Here is a tiny trained network, its code and every weight. The questions are about switching its units off for an input and a target symbol, where a switched-off unit gives its printed mean instead of its output.

import numpy as np


def w(rows, s, z=0):
    codes = np.array(rows[::2]) - 128.0
    scale = np.full(codes.shape[1], s)
    scale[-1] = z or s
    return codes * scale


def norm(h):
    return h / np.sqrt((h * h).mean(-1, keepdims=True) + 1e-5)


def f(y):
    return y / 2 * (1 + np.tanh(0.7978845608 * (y + 0.044715 * y**3)))


def softmax(a):
    e = np.exp(a - a.max(-1, keepdims=True))
    return e / e.sum(-1, keepdims=True)


def log_softmax(a):
    a = a - a.max(-1, keepdims=True)
    return a - np.log(np.exp(a).sum(-1, keepdims=True))


def net(x, mask):
    ids = ['ΔΘαβζημξπστφ'.index(c) for c in x.split()]
    T = len(ids)
    res = E[ids] + P[:T]
    u = 0
    for l in range(3):
        q, k, v = (norm(res) @ M[l].T for M in (Q, K, V))
        z = softmax(np.where(np.tri(T) > 0, q @ k.T / 2**0.5, -1e9)) @ v
        res = res + np.where(mask[u], z, O[l][:, -1]) @ O[l][:, :-1]
        u += 1
        y = f(norm(res) @ A[l][:, :-1].T + A[l][:, -1])
        res = res + np.where(mask[u : u + 4], y, B[l][:, -1]) @ B[l][:, :-1]
        u += 4
    return log_softmax(norm(res)[-1] @ U[:, :-1].T + U[:, -1])


Q, K, V, O, A, B = {}, {}, {}, {}, {}, {}
E = w([
[117,127,111,129,132,99,126,138],'Δ',
[108,122,100,180,113,130,115,88],'Θ',
[170,116,72,154,163,144,132,165],'α',
[102,108,152,101,167,122,248,148],'β',
[157,100,130,139,169,132,120,98],'ζ',
[109,154,99,146,110,132,161,114],'η',
[119,86,154,102,103,142,57,173],'μ',
[157,86,93,147,132,92,104,100],'ξ',
[161,140,78,208,107,135,137,113],'π',
[152,97,121,205,61,104,75,111],'σ',
[122,84,91,156,154,174,107,118],'τ',
[125,73,90,146,137,106,123,147],'φ',
],0.012)
P = w([
[185,178,194,137,3,95,98,125],'0',
[147,157,188,148,83,80,103,125],'1',
[143,142,168,155,112,88,121,141],'2',
[138,127,159,157,131,94,122,140],'3',
[144,123,144,155,138,101,128,136],'4',
[136,117,134,156,143,98,132,137],'5',
[135,113,132,155,151,98,133,129],'6',
[136,110,120,145,155,95,144,124],'7',
[127,108,125,152,160,94,137,124],'8',
[118,103,118,152,161,96,139,123],'9',
[115,106,122,155,169,96,137,119],'10',
],0.0059)
Q[0] = w([
[164,107,251,121,43,250,92,153],'0.h0',
[78,192,186,27,58,201,8,161],'0.h0',
],0.0027)
K[0] = w([
[182,123,143,156,121,49,5,146],'0.h0',
[153,107,47,200,99,110,29,53],'0.h0',
],0.0031)
V[0] = w([
[176,132,107,203,99,83,1,116],'0.h0',
[93,148,65,110,114,146,135,84],'0.h0',
],0.0033)
O[0] = w([
[167,143,67,67,1,96,114,108,45],'0.h0',
[98,152,154,82,71,190,176,172,3],'0.h0',
],0.0079,0.0007)
A[0] = w([
[39,134,116,126,98,122,190,175,192],'0.n0',
[185,58,190,128,192,122,252,185,255],'0.n1',
[123,132,140,66,90,92,45,166,225],'0.n2',
[171,95,135,75,44,132,72,141,195],'0.n3',
],0.004,0.00096)
B[0] = w([
[195,102,93,139,183,225,102,88,166],'0.n0',
[109,143,125,202,41,83,3,105,252],'0.n1',
[132,91,20,120,157,106,137,124,139],'0.n2',
[201,19,115,133,99,56,62,78,160],'0.n3',
],0.0049,0.0035)
Q[1] = w([
[119,67,67,254,174,105,99,109],'1.h0',
[74,171,40,200,155,119,157,92],'1.h0',
],0.0061)
K[1] = w([
[41,98,222,152,218,88,254,217],'1.h0',
[93,148,227,81,90,128,199,155],'1.h0',
],0.0055)
V[1] = w([
[1,132,180,195,70,58,145,108],'1.h0',
[111,123,14,136,142,114,84,106],'1.h0',
],0.0032)
O[1] = w([
[126,146,133,59,180,191,118,204,253],'1.h0',
[98,3,97,103,190,51,30,80,102],'1.h0',
],0.0051,0.0046)
A[1] = w([
[91,254,81,122,83,185,188,113,67],'1.n0',
[139,126,78,44,21,14,41,186,69],'1.n1',
[133,128,115,217,130,145,135,147,251],'1.n2',
[130,131,78,162,2,88,30,58,160],'1.n3',
],0.0043,0.0022)
B[1] = w([
[28,107,129,141,176,124,68,144,161],'1.n0',
[172,117,119,132,132,148,150,48,216],'1.n1',
[160,133,169,48,50,94,140,51,253],'1.n2',
[253,65,112,128,239,98,253,186,245],'1.n3',
],0.0055,0.0038)
Q[2] = w([
[68,155,160,254,161,123,139,97],'2.h0',
[86,229,67,89,115,216,106,58],'2.h0',
],0.0042)
K[2] = w([
[74,151,152,151,200,156,254,136],'2.h0',
[95,169,64,32,46,85,231,84],'2.h0',
],0.0046)
V[2] = w([
[185,154,11,75,48,101,129,56],'2.h0',
[189,180,50,59,125,94,4,144],'2.h0',
],0.0027)
O[2] = w([
[94,160,255,171,98,126,131,124,62],'2.h0',
[129,200,135,102,133,147,96,223,10],'2.h0',
],0.0059,0.0014)
A[2] = w([
[106,178,154,145,125,154,189,143,226],'2.n0',
[95,140,107,176,210,140,63,126,143],'2.n1',
[165,182,175,79,106,118,143,172,164],'2.n2',
[152,142,151,57,134,97,2,115,2],'2.n3',
],0.0058,0.00065)
B[2] = w([
[142,103,81,127,80,114,6,189,197],'2.n0',
[171,94,156,70,120,76,236,93,253],'2.n1',
[99,174,175,57,1,135,152,38,112],'2.n2',
[43,191,110,148,146,151,34,161,127],'2.n3',
],0.0055,0.0025)
U = w([
[118,167,138,42,118,59,150,150,83],'Δ',
[56,67,109,160,93,114,143,19,118],'Θ',
[198,187,115,113,142,159,135,208,66],'α',
[93,110,206,159,80,147,105,187,253],'β',
[152,175,172,137,183,143,72,85,116],'ζ',
[111,162,56,74,136,162,131,169,172],'η',
[140,91,89,68,108,140,66,132,95],'μ',
[128,170,93,148,162,93,57,131,85],'ξ',
[155,179,96,213,109,158,105,126,90],'π',
[254,90,146,116,92,109,181,54,182],'σ',
[168,94,149,74,125,237,124,143,87],'τ',
[123,72,93,222,185,76,155,200,118],'φ',
],0.0062,0.004)

Each question gives the input, a string of symbols that net reads in full, and the target symbol t.
The units are the heads (2 rows each of Q, K, V and O) and the neurons (one row each of A and B). Each row of codes is followed by its name. A weight is (code - 128) times the scale printed after its matrix; where a second scale follows, it is the last column's (O, A, B and U).
mask holds one flag per unit, layer by layer, with each layer's heads first. A switched-off unit (its flag False) gives its mean, the last column of its rows in O or B, instead of its output. The means were averaged over made-up inputs and are rounded, as every weight is.
A unit's drop is (log p(t) with every unit on - log p(t) with that unit switched off) / (log p(t) with every unit on - log p(t) with every unit switched off).
The circuit of an input: a set's keep is (log p(t) with only the set's units on - log p(t) with every unit switched off) / (log p(t) with every unit on - log p(t) with every unit switched off). Starting from the 12 units with the biggest drops (on a tie, the unit counted first), units are removed one at a time, each time the one whose removal leaves the highest keep (on an exact tie, the one counted first), for as long as the keep stays at least 0.8.
circuit, biggest first: the units of the circuit, biggest drop first
k most important neurons: the k neurons with the biggest drops, biggest first
top k neurons in layer l: the k neurons of layer l with the biggest drops, biggest first
drop of u: that unit's drop, to one decimal
input τ β Θ, target Θ: 3 most important neurons	(1.n0; 1.n3; 0.n1)
input α ζ α μ, target σ: circuit, biggest first	(0.h0; 1.n1)
input Θ β τ Δ η, target η: circuit, biggest first	(1.h0; 0.n1; 1.n0; 1.n3)
input ξ α φ η ζ φ μ η Δ η, target Θ: circuit, biggest first	(0.n1; 1.h0; 1.n3; 2.h0)
input φ μ η β β, target φ: circuit, biggest first	(0.h0; 0.n1; 1.n1)
input φ η η, target φ: 3 most important neurons	(1.n0; 0.n1; 1.n3)
input η φ β η μ φ η ζ, target ζ: top 3 neurons in layer 0	(0.n1; 0.n2; 0.n0)
input η η ζ φ τ μ φ ζ α β, target β: top neuron in layer 1	(1.n3)
input η β σ η, target β: 3 most important neurons	(1.n3; 0.n1; 2.n0)
input μ μ μ ζ η β ξ α β, target φ: top 3 neurons in layer 2	(2.n0; 2.n1; 2.n2)
input η β η μ α η η, target η: top 2 neurons in layer 0	(0.n1; 0.n3)
input β σ Δ, target Δ: top 2 neurons in layer 2	(2.n2; 2.n1)
input μ Δ η η, target φ: 2 most important neurons	(1.n0; 0.n1)
input π β π Θ, target Θ: top 2 neurons in layer 0	(0.n3; 0.n1)
input α σ β μ Δ φ φ τ, target τ: top 2 neurons in layer 1	(1.n3; 1.n0)
input φ η μ, target σ: most important neuron	(1.n3)
input μ β τ Δ, target Δ: top 2 neurons in layer 2	(2.n1; 2.n2)
input η μ Δ τ Δ β, target β: drop of 2.n1	0.1
input Θ η β η σ μ η α α, target α: drop of 0.n1	0.3
input φ τ β η η α, target α: drop of 1.n1	0.3
